Here is a tiny trained network, its code and every weight. The questions are about switching its units off for an input and a target symbol, where a switched-off unit gives its printed mean instead of its output.

import numpy as np


def w(rows, s, z=0):
    codes = np.array(rows[::2]) - 128.0
    scale = np.full(codes.shape[1], s)
    scale[-1] = z or s
    return codes * scale


def norm(h):
    return h / np.sqrt((h * h).mean(-1, keepdims=True) + 1e-5)


def f(y):
    return y / 2 * (1 + np.tanh(0.7978845608 * (y + 0.044715 * y**3)))


def softmax(a):
    e = np.exp(a - a.max(-1, keepdims=True))
    return e / e.sum(-1, keepdims=True)


def log_softmax(a):
    a = a - a.max(-1, keepdims=True)
    return a - np.log(np.exp(a).sum(-1, keepdims=True))


def net(x, mask):
    ids = ['ΔΠΦΨΩαβγζξσ'.index(c) for c in x.split()]
    T = len(ids)
    res = E[ids] + P[:T]
    q, k, v = (norm(res) @ M[0].T for M in (Q, K, V))
    z = softmax(np.where(np.tri(T) > 0, q @ k.T / 4**0.5, -1e9)) @ v
    res = res + np.where(mask[0], z, O[0][:, -1]) @ O[0][:, :-1]
    y = f(norm(res) @ A[0][:, :-1].T + A[0][:, -1])
    res = res + np.where(mask[1:13], y, B[0][:, -1]) @ B[0][:, :-1]
    return log_softmax(norm(res)[-1] @ U[:, :-1].T + U[:, -1])


Q, K, V, O, A, B = {}, {}, {}, {}, {}, {}
E = w([
[196,102,158,166,125,196],'Δ',
[165,107,153,144,163,78],'Π',
[76,83,131,204,116,79],'Φ',
[88,154,123,153,181,149],'Ψ',
[212,163,154,186,164,121],'Ω',
[73,105,130,174,148,114],'α',
[99,159,112,243,113,95],'β',
[149,144,160,124,204,77],'γ',
[139,90,136,210,105,136],'ζ',
[158,56,145,161,107,66],'ξ',
[198,100,160,157,142,140],'σ',
],0.011)
P = w([
[119,135,106,107,105,131],'0',
[202,2,153,91,85,85],'1',
[115,121,138,128,141,136],'2',
[151,84,104,136,156,93],'3',
[114,128,146,125,136,135],'4',
[143,93,122,156,159,126],'5',
[113,131,150,121,130,137],'6',
[140,84,140,160,142,145],'7',
[113,135,150,116,122,137],'8',
[138,85,155,166,132,145],'9',
[111,139,151,111,112,136],'10',
[147,73,186,160,129,147],'11',
],0.03)
Q[0] = w([
[141,133,18,109,128,134],'h0',
[92,170,163,76,74,112],'h0',
[109,178,82,8,37,96],'h0',
[146,130,35,93,134,110],'h0',
],0.017)
K[0] = w([
[155,76,161,148,187,112],'h0',
[157,83,10,101,139,121],'h0',
[162,75,9,166,201,131],'h0',
[113,94,146,225,223,148],'h0',
],0.013)
V[0] = w([
[124,2,176,90,115,123],'h0',
[205,145,150,141,98,207],'h0',
[144,60,198,174,80,51],'h0',
[187,138,162,89,167,41],'h0',
],0.02)
O[0] = w([
[181,91,165,44,93,189,119],'h0',
[118,144,48,64,159,99,7],'h0',
[251,80,192,53,106,59,165],'h0',
[112,192,174,104,64,88,2],'h0',
],0.021,0.0046)
A[0] = w([
[160,91,237,147,130,149,202],'n0',
[162,215,174,64,82,31,229],'n1',
[204,55,176,112,172,168,199],'n2',
[49,141,74,169,181,133,82],'n3',
[64,226,84,203,130,78,99],'n4',
[137,168,34,28,96,20,77],'n5',
[191,93,85,13,44,165,77],'n6',
[95,184,186,206,38,105,62],'n7',
[138,42,156,247,109,161,5],'n8',
[200,184,166,68,50,146,145],'n9',
[108,64,8,128,223,174,145],'n10',
[120,133,157,189,156,238,162],'n11',
],0.016,0.012)
B[0] = w([
[123,199,52,139,125,185,239],'n0',
[141,70,59,212,93,127,215],'n1',
[53,186,79,163,70,179,250],'n2',
[183,135,97,71,157,106,183],'n3',
[112,32,202,41,108,121,189],'n4',
[4,165,162,212,203,208,159],'n5',
[76,216,218,156,243,67,175],'n6',
[138,25,102,96,95,43,164],'n7',
[87,230,123,87,181,70,163],'n8',
[94,119,76,107,191,26,193],'n9',
[250,160,229,152,86,117,223],'n10',
[131,84,108,76,84,17,191],'n11',
],0.014,0.018)
U = w([
[75,44,104,181,179,200,150],'Δ',
[76,72,197,12,69,172,255],'Π',
[80,181,75,80,74,207,172],'Φ',
[146,228,106,245,130,88,4],'Ψ',
[144,89,1,140,78,88,83],'Ω',
[161,100,30,51,181,157,153],'α',
[142,241,128,76,69,63,85],'β',
[58,185,67,42,170,71,115],'γ',
[182,83,165,185,86,211,142],'ζ',
[164,86,168,174,180,65,85],'ξ',
[99,182,223,108,159,176,161],'σ',
],0.0096,0.0092)

Each question gives the input, a string of symbols that net reads in full, and the target symbol t.
The units are the heads (4 rows each of Q, K, V and O) and the neurons (one row each of A and B). Each row of codes is followed by its name. A weight is (code - 128) times the scale printed after its matrix; where a second scale follows, it is the last column's (O, A, B and U).
mask holds one flag per unit, heads first, then neurons. A switched-off unit (its flag False) gives its mean, the last column of its rows in O or B, instead of its output. The means were averaged over made-up inputs and are rounded, as every weight is.
A unit's drop is (log p(t) with every unit on - log p(t) with that unit switched off) / (log p(t) with every unit on - log p(t) with every unit switched off).
The circuit of an input: a set's keep is (log p(t) with only the set's units on - log p(t) with every unit switched off) / (log p(t) with every unit on - log p(t) with every unit switched off). Starting from the 12 units with the biggest drops (on a tie, the unit counted first), units are removed one at a time, each time the one whose removal leaves the highest keep (on an exact tie, the one counted first), for as long as the keep stays at least 0.8.
circuit, biggest first: the units of the circuit, biggest drop first
top k neurons: the k neurons with the biggest drops, biggest first
drop of u: that unit's drop, to one decimal
input Φ Φ β Π α ζ Φ Ψ Δ, target Φ: circuit, biggest first : n2
input Ω ζ σ Δ ξ, target γ: circuit, biggest first : h0; n4
input Ψ Φ α γ Δ σ σ Ψ, target γ: circuit, biggest first : h0; n6; n10
input β Ω Φ β Ψ γ, target ξ: top 4 neurons : n10; n2; n11; n0
input ζ Ω Ω ξ Φ, target ζ: circuit, biggest first : h0; n10; n9
input Δ Ω σ Δ Ψ Π, target ξ: top 2 neurons : n10; n2
input Φ Ω ζ Π ζ Δ γ α Ψ γ γ, target Φ: top 2 neurons : n2; n10
input Ω α γ Δ Ω, target γ: top 2 neurons : n4; n3
input Π α ζ γ γ σ Ψ, target Ω: top 2 neurons : n1; n7
input ξ ξ Ψ ζ α ζ γ Δ, target Ω: top 3 neurons : n1; n9; n7
input α Φ σ γ β ζ α Φ Π β Ω Ψ, target Δ: top 2 neurons : n5; n1
input ζ β Δ σ γ Ω Ω ζ Δ Ω Δ α, target σ: top 3 neurons : n10; n6; n5
input Π γ γ ξ Ω β α Π Π ζ, target β: top 2 neurons : n6; n9
input β ξ γ α Ψ Φ Π β Φ β, target ζ: top 2 neurons : n2; n11
input Ψ Π Δ α γ σ Ψ, target Δ: top neuron : n4
input Ω ζ Ψ Ψ Ψ α Ψ σ, target ξ: drop of n11 : 0.6
input γ Ω Δ, target Π: drop of n4 : 0.2
input Ψ Ψ ξ Φ, target Π: drop of h0 : 1.0
